Below is a small trained network, with its code and all its weights. Each question gives an input and a target symbol and asks what happens when units are switched off, that is, made to give their printed mean instead of their output.

import numpy as np


def w(rows, s, z=0):
    codes = np.array(rows[::2]) - 128.0
    scale = np.full(codes.shape[1], s)
    scale[-1] = z or s
    return codes * scale


def norm(h):
    return h / np.sqrt((h * h).mean(-1, keepdims=True) + 1e-5)


def softmax(a):
    e = np.exp(a - a.max(-1, keepdims=True))
    return e / e.sum(-1, keepdims=True)


def log_softmax(a):
    a = a - a.max(-1, keepdims=True)
    return a - np.log(np.exp(a).sum(-1, keepdims=True))


def net(x, mask):
    ids = ['αβγδεζθλμξπφψ'.index(c) for c in x.split()]
    T = len(ids)
    res = E[ids] + P[:T]
    u = 0
    for l in range(3):
        r = norm(res)
        for j in range(2):
            rows = slice(2 * j, 2 * j + 2)
            q, k, v = (r @ M[l][rows].T for M in (Q, K, V))
            z = softmax(np.where(np.tri(T) > 0, q @ k.T / 2**0.5, -1e9)) @ v
            o = O[l][rows]
            res = res + np.where(mask[u + j], z, o[:, -1]) @ o[:, :-1]
        u += 2
    return log_softmax(norm(res)[-1] @ U[:, :-1].T + U[:, -1])


Q, K, V, O = {}, {}, {}, {}
E = w([
[129,76,100,149,157,127,155,81,122,66,166,161],'α',
[147,97,102,116,157,148,180,100,113,63,173,167],'β',
[144,122,103,145,90,198,116,191,92,175,174,240],'γ',
[132,80,68,136,177,114,137,110,107,30,135,169],'δ',
[174,105,74,128,136,136,177,106,109,89,181,177],'ε',
[202,78,134,201,94,184,92,124,200,176,161,195],'ζ',
[115,86,136,151,99,173,2,126,141,176,188,132],'θ',
[122,85,144,101,197,146,67,214,121,201,146,138],'λ',
[47,95,98,190,178,98,164,191,144,156,235,90],'μ',
[110,153,105,56,131,117,63,48,88,98,119,165],'ξ',
[130,176,160,125,172,86,105,86,136,116,124,191],'π',
[173,128,109,89,92,89,112,61,73,110,66,130],'φ',
[50,143,183,90,82,92,133,167,253,177,118,155],'ψ',
],0.014)
P = w([
[72,41,79,103,173,244,75,99,169,122,183,201],'0',
[93,64,87,94,150,182,68,140,168,117,185,178],'1',
[106,99,95,103,154,158,79,143,177,116,148,146],'2',
[106,104,124,111,115,119,94,140,133,141,164,153],'3',
[128,137,151,120,112,81,120,138,138,132,144,125],'4',
[148,155,182,128,102,63,131,122,119,152,136,113],'5',
[170,175,225,140,90,32,150,130,105,169,124,106],'6',
],0.011)
Q[0] = w([
[145,112,180,88,110,45,4,128,116,207,139,179],'L0H1',
[153,112,98,111,159,203,80,109,153,135,35,96],'L0H1',
[158,127,113,113,140,75,193,119,45,47,151,178],'L0H2',
[146,43,91,153,77,122,92,226,88,203,161,138],'L0H2',
],0.042)
K[0] = w([
[154,206,192,116,100,7,84,95,140,163,52,108],'L0H1',
[171,119,72,60,125,233,53,78,97,118,58,237],'L0H1',
[238,66,64,134,75,127,138,42,41,56,70,86],'L0H2',
[127,102,147,147,192,114,154,254,82,218,149,33],'L0H2',
],0.036)
V[0] = w([
[98,248,159,161,193,68,101,102,151,122,178,214],'L0H1',
[127,171,76,113,36,75,172,147,94,122,84,62],'L0H1',
[68,159,173,187,139,149,116,228,160,223,140,115],'L0H2',
[76,170,133,153,52,220,120,167,100,115,114,75],'L0H2',
],0.015)
O[0] = w([
[108,133,63,126,102,22,96,102,134,131,197,197,204],'L0H1',
[43,199,117,154,133,182,194,219,101,199,83,66,6],'L0H1',
[167,5,200,69,35,142,93,111,69,254,238,177,157],'L0H2',
[107,83,69,151,144,89,66,189,132,249,31,98,46],'L0H2',
],0.0058,0.018)
Q[1] = w([
[126,204,113,145,174,63,149,68,215,2,62,117],'L1H1',
[149,107,145,127,120,143,100,116,148,153,134,129],'L1H1',
[150,191,91,105,172,134,157,96,132,90,31,101],'L1H2',
[69,164,167,153,98,139,118,153,133,175,86,80],'L1H2',
],0.045)
K[1] = w([
[199,40,91,110,112,253,101,109,101,152,146,167],'L1H1',
[82,166,130,134,131,68,133,105,117,99,157,96],'L1H1',
[152,95,22,128,218,245,156,161,95,84,84,175],'L1H2',
[151,240,141,142,78,90,206,233,148,155,78,150],'L1H2',
],0.036)
V[1] = w([
[184,22,137,189,149,146,191,179,165,103,141,134],'L1H1',
[113,93,97,62,94,137,153,86,133,111,142,20],'L1H1',
[244,126,161,156,127,85,198,150,233,152,108,184],'L1H2',
[135,114,37,138,186,220,149,248,124,113,188,234],'L1H2',
],0.016)
O[1] = w([
[249,173,76,60,130,132,161,67,148,229,153,73,254],'L1H1',
[165,183,151,129,139,149,100,180,179,136,155,104,77],'L1H1',
[155,87,99,148,52,141,254,193,111,69,128,206,253],'L1H2',
[83,165,179,131,195,109,151,142,90,209,205,239,216],'L1H2',
],0.0069,0.0058)
Q[2] = w([
[113,73,176,142,135,168,118,182,148,141,153,138],'L2H1',
[112,155,173,148,3,108,120,118,76,191,81,136],'L2H1',
[128,115,132,120,85,143,108,153,152,135,116,142],'L2H2',
[113,105,105,113,152,146,134,147,112,109,94,89],'L2H2',
],0.044)
K[2] = w([
[133,25,173,88,117,26,168,171,153,193,254,122],'L2H1',
[142,176,206,164,75,5,129,129,6,161,98,77],'L2H1',
[131,116,161,107,78,107,116,124,119,138,77,135],'L2H2',
[105,52,22,118,196,231,100,135,152,113,179,148],'L2H2',
],0.029)
V[2] = w([
[79,111,121,110,143,30,239,105,89,128,121,65],'L2H1',
[97,95,75,255,81,133,149,136,184,157,212,113],'L2H1',
[207,112,143,208,197,230,132,184,22,118,135,46],'L2H2',
[226,136,110,206,183,2,75,120,21,83,186,141],'L2H2',
],0.025)
O[2] = w([
[184,151,105,133,155,119,71,82,122,80,144,162,91],'L2H1',
[125,133,112,135,187,181,135,135,205,189,128,116,141],'L2H1',
[69,164,139,170,65,163,123,84,149,206,191,160,1],'L2H2',
[103,250,119,224,106,128,85,76,110,105,101,111,219],'L2H2',
],0.014,0.037)
U = w([
[106,145,68,136,151,108,67,75,102,52,109,138,183],'α',
[119,227,138,131,110,67,217,182,121,149,130,96,192],'β',
[202,109,114,203,70,148,192,124,186,151,78,146,64],'γ',
[118,125,121,113,132,125,114,128,116,141,127,126,71],'δ',
[121,114,98,157,66,130,97,131,153,175,41,29,96],'ε',
[186,153,125,123,186,161,49,80,152,192,163,115,101],'ζ',
[48,63,192,218,179,129,45,195,126,78,126,169,66],'θ',
[179,92,185,127,47,116,102,94,65,126,158,124,88],'λ',
[1,139,136,82,118,157,134,155,153,137,195,170,254],'μ',
[146,79,117,53,165,110,132,192,141,89,138,115,160],'ξ',
[132,139,113,145,121,118,130,167,99,156,123,144,88],'π',
[135,131,82,133,154,131,148,130,46,199,74,203,85],'φ',
[135,129,115,119,130,131,108,130,121,137,119,140,76],'ψ',
],0.0086,0.0082)

Each question gives the input, a string of symbols that net reads in full, and the target symbol t.
The units are the heads (2 rows each of Q, K, V and O). Each row of codes is followed by its name. A weight is (code - 128) times the scale printed after its matrix; where a second scale follows, it is the last column's (O and U).
mask holds one flag per head, layer by layer. A switched-off head (its flag False) gives its mean, the last column of its rows in O, instead of its output. The means were averaged over made-up inputs and are rounded, as every weight is.
A unit's drop is (log p(t) with every unit on - log p(t) with that unit switched off) / (log p(t) with every unit on - log p(t) with every unit switched off).
The circuit of an input: a set's keep is (log p(t) with only the set's units on - log p(t) with every unit switched off) / (log p(t) with every unit on - log p(t) with every unit switched off). Starting from all 6 units, units are removed one at a time, each time the one whose removal leaves the highest keep (on an exact tie, the one counted first), for as long as the keep stays at least 0.8.
units of the circuit, in order: the units of the circuit, biggest drop first
most important unit: the unit with the biggest drop
which heads matter: for each layer, one digit per head in row order, 1 if its drop is at least 0.15 and else 0, layers parted by /
drop when u is switched off: that unit's drop, to one decimal
input γ φ φ β ψ, target ξ: units of the circuit, in order : L2H2
input ψ ε ξ γ λ, target θ: units of the circuit, in order : L1H1, L0H2
input ψ ε π γ θ μ, target ζ: units of the circuit, in order : L2H1, L0H2
input θ β ξ θ, target θ: which heads matter : 01 / 10 / 10
input γ δ ε γ π φ γ, target μ: units of the circuit, in order : L0H1, L2H2
input λ λ μ λ ξ λ λ, target θ: which heads matter : 10 / 10 / 10
input λ φ π ψ β λ ζ, target λ: which heads matter : 01 / 00 / 00
input δ λ ε π γ δ, target β: which heads matter : 10 / 00 / 00
input μ λ λ μ θ, target ζ: units of the circuit, in order : L0H2, L2H1
input β λ ε π β, target β: units of the circuit, in order : L0H1, L0H2, L2H2, L1H2
input φ ζ φ, target β: which heads matter : 11 / 10 / 01
input θ μ λ ζ, target ζ: which heads matter : 01 / 00 / 10
input φ ψ φ γ, target ξ: which heads matter : 01 / 00 / 01
input λ μ π ψ μ θ, target ξ: most important unit : L2H2
input δ φ λ φ π ζ, target μ: which heads matter : 10 / 00 / 01
input ψ π λ α β ζ, target γ: units of the circuit, in order : L0H2, L2H1, L1H2
input ψ α ε ξ φ ζ μ, target μ: which heads matter : 11 / 00 / 01
input ψ ε π γ γ θ, target ε: which heads matter : 01 / 01 / 10
input γ λ θ, target λ: units of the circuit, in order : L0H2, L0H1, L2H1
input φ λ β φ φ λ, target μ: most important unit : L0H1
input ε ζ ξ π μ ε, target β: which heads matter : 11 / 00 / 00
input ψ λ μ λ, target ζ: drop when L2H1 is switched off : 0.3
input ε λ λ, target λ: drop when L1H1 is switched off : 0.0
input ξ θ μ, target θ: drop when L0H2 is switched off : 1.4
input ψ φ λ μ λ γ, target ζ: drop when L0H2 is switched off : 1.4
